Below is a small trained network, with its code and all its weights. Each question gives an input and a class and asks what happens when units are switched off, that is, made to give their printed mean instead of their output.

import numpy as np


def w(rows, s, z=0):
    codes = np.array(rows[::2]) - 128.0
    scale = np.full(codes.shape[1], s)
    scale[-1] = z or s
    return codes * scale


def norm(h):
    return h / np.sqrt((h * h).mean(-1, keepdims=True) + 1e-5)


def f(y):
    return np.maximum(y, 0)


def log_softmax(a):
    a = a - a.max(-1, keepdims=True)
    return a - np.log(np.exp(a).sum(-1, keepdims=True))


def net(x, mask):
    res = np.array(x, float).reshape(1, 4) / 4 @ E
    u = 0
    for l in range(3):
        y = f(norm(res) @ A[l][:, :-1].T + A[l][:, -1])
        res = res + np.where(mask[u : u + 8], y, B[l][:, -1]) @ B[l][:, :-1]
        u += 8
    return log_softmax(norm(res)[-1] @ U[:, :-1].T + U[:, -1])


A, B = {}, {}
E = w([
[102,99,141,203,101,135,139,99,137,87,200],'x0',
[93,66,129,136,87,92,73,169,183,166,142],'x1',
[129,128,125,129,128,126,129,129,128,129,130],'x2',
[156,110,109,114,1,162,155,127,154,133,118],'x3',
],0.0055)
A[0] = w([
[153,104,114,172,43,174,157,138,140,118,97,77],'0.n0',
[128,118,95,68,140,131,53,232,157,237,52,116],'0.n1',
[118,105,104,65,83,131,126,147,166,186,91,16],'0.n2',
[135,148,63,82,86,190,114,152,147,149,140,3],'0.n3',
[155,213,66,1,147,116,122,189,120,175,27,149],'0.n4',
[138,142,122,28,164,102,67,222,125,227,38,64],'0.n5',
[148,159,121,81,32,183,123,154,142,149,103,98],'0.n6',
[147,176,150,144,220,139,138,85,104,77,160,107],'0.n7',
],0.0038,0.0057)
B[0] = w([
[133,129,137,28,184,115,136,116,161,105,132,169],'0.n0',
[120,192,157,119,106,82,123,198,131,41,141,223],'0.n1',
[130,89,138,161,14,25,113,254,173,73,47,146],'0.n2',
[36,122,193,94,151,127,127,111,115,127,47,132],'0.n3',
[161,34,157,240,141,188,131,129,81,201,62,254],'0.n4',
[84,223,56,26,169,138,135,90,176,103,229,205],'0.n5',
[204,102,152,185,57,109,132,169,97,124,84,191],'0.n6',
[113,76,140,114,187,62,158,145,162,97,99,185],'0.n7',
],0.0044,0.0055)
A[1] = w([
[82,55,152,196,86,97,18,177,178,164,192,3],'1.n0',
[109,154,128,81,103,101,174,43,158,43,219,213],'1.n1',
[88,138,109,117,106,98,2,186,197,241,150,172],'1.n2',
[135,76,133,215,87,122,157,107,125,121,82,195],'1.n3',
[126,192,142,172,184,219,168,85,28,120,139,122],'1.n4',
[238,138,116,112,48,195,216,90,99,70,121,78],'1.n5',
[143,78,61,130,12,193,113,158,182,177,108,50],'1.n6',
[126,237,76,99,94,179,163,78,141,109,227,16],'1.n7',
],0.0044,0.0018)
B[1] = w([
[127,110,120,212,149,174,123,95,54,207,29,252],'1.n0',
[105,86,66,81,138,118,102,148,210,93,254,203],'1.n1',
[112,190,91,74,145,171,124,115,135,25,216,253],'1.n2',
[150,177,113,43,143,170,94,132,127,124,125,225],'1.n3',
[192,62,161,60,63,43,163,111,169,140,145,220],'1.n4',
[19,222,49,155,59,220,36,174,138,149,111,252],'1.n5',
[214,69,198,144,170,52,248,92,195,95,154,241],'1.n6',
[64,150,92,26,187,123,7,235,112,53,126,148],'1.n7',
],0.0046,0.0044)
A[2] = w([
[138,42,132,163,122,105,173,22,171,90,201,80],'2.n0',
[53,124,117,254,156,175,63,76,12,180,107,3],'2.n1',
[139,84,145,93,171,127,141,57,70,200,39,17],'2.n2',
[60,183,179,144,209,87,104,146,74,90,139,91],'2.n3',
[174,113,114,169,67,209,148,113,146,202,77,140],'2.n4',
[123,125,119,81,193,115,84,113,94,177,141,92],'2.n5',
[130,87,101,161,81,105,169,153,192,154,152,182],'2.n6',
[186,64,119,84,170,71,148,156,160,114,145,149],'2.n7',
],0.0063,0.0039)
B[2] = w([
[156,100,132,84,206,126,161,71,132,225,136,236],'2.n0',
[57,96,230,77,34,151,38,231,19,121,1,208],'2.n1',
[147,170,156,184,11,85,103,216,164,49,104,179],'2.n2',
[106,140,48,84,99,216,111,116,113,141,135,251],'2.n3',
[82,129,80,154,221,139,154,57,73,178,165,252],'2.n4',
[164,117,167,173,70,101,157,126,179,85,157,196],'2.n5',
[129,151,173,126,162,92,92,153,110,76,118,236],'2.n6',
[134,107,189,191,61,88,134,133,127,149,95,252],'2.n7',
],0.0071,0.0048)
U = w([
[236,171,229,231,5,6,181,245,208,5,25,197],'0',
[27,219,13,20,125,222,31,193,224,23,239,125],'1',
[192,18,196,122,240,44,224,7,209,221,221,134],'2',
[8,37,202,89,126,212,13,196,9,195,9,3],'3',
[159,236,2,227,168,241,228,61,10,232,24,109],'4',
],0.0097,0.0036)

Each question gives the input, the list of numbers given to net, and the class t.
The units are the neurons (one row each of A and B). Each row of codes is followed by its name. A weight is (code - 128) times the scale printed after its matrix; where a second scale follows, it is the last column's (A, B and U).
mask holds one flag per neuron, layer by layer. A switched-off neuron (its flag False) gives its mean, the last column of its row in B, instead of its output. The means were averaged over made-up inputs and are rounded, as every weight is.
A unit's drop is (log p(t) with every unit on - log p(t) with that unit switched off) / (log p(t) with every unit on - log p(t) with every unit switched off).
The circuit of an input: a set's keep is (log p(t) with only the set's units on - log p(t) with every unit switched off) / (log p(t) with every unit on - log p(t) with every unit switched off). Starting from the 12 units with the biggest drops (on a tie, the unit counted first), units are removed one at a time, each time the one whose removal leaves the highest keep (on an exact tie, the one counted first), for as long as the keep stays at least 0.8.
circuit, biggest first: the units of the circuit, biggest drop first
unit that matters most: the unit with the biggest drop
k most important neurons: the k neurons with the biggest drops, biggest first
top k neurons in layer l: the k neurons of layer l with the biggest drops, biggest first
drop when u is switched off: that unit's drop, to one decimal
input [-5,-2,-8,0], class 0: 2 most important neurons -> 2.n2, 0.n4
input [-5,3,3,-3], class 1: circuit, biggest first -> 0.n5
input [3,-2,2,8], class 1: 2 most important neurons -> 1.n5, 0.n4
input [3,0,-8,-8], class 2: 2 most important neurons -> 1.n5, 0.n4
input [1,-5,6,-7], class 2: top 2 neurons in layer 0 -> 0.n4, 0.n6
input [0,1,8,-5], class 1: 4 most important neurons -> 1.n6, 2.n3, 0.n4, 1.n4
input [8,2,5,-1], class 3: top 2 neurons in layer 1 -> 1.n0, 1.n6
input [-5,5,-4,0], class 1: 3 most important neurons -> 0.n5, 0.n1, 1.n2
input [6,-6,-8,1], class 1: 3 most important neurons -> 0.n4, 1.n5, 1.n7
input [-1,0,-5,4], class 4: top 2 neurons in layer 2 -> 2.n4, 2.n1
input [1,0,-2,6], class 1: 2 most important neurons -> 1.n5, 0.n4
input [-7,0,-8,-5], class 0: 3 most important neurons -> 0.n4, 1.n5, 2.n5
input [-4,4,-2,1], class 0: 3 most important neurons -> 0.n2, 1.n5, 0.n4
input [0,-4,0,-1], class 0: unit that matters most -> 0.n5
input [4,7,-7,2], class 2: 2 most important neurons -> 1.n6, 0.n4
input [-8,1,-6,1], class 0: 2 most important neurons -> 0.n4, 1.n0
input [2,-4,-8,-6], class 2: drop when 0.n4 is switched off -> 0.8
input [-8,-5,5,-3], class 0: drop when 1.n2 is switched off -> 0.0
input [8,3,-2,-1], class 3: drop when 2.n1 is switched off -> 1.9
input [2,3,-8,6], class 2: unit that matters most -> 1.n6
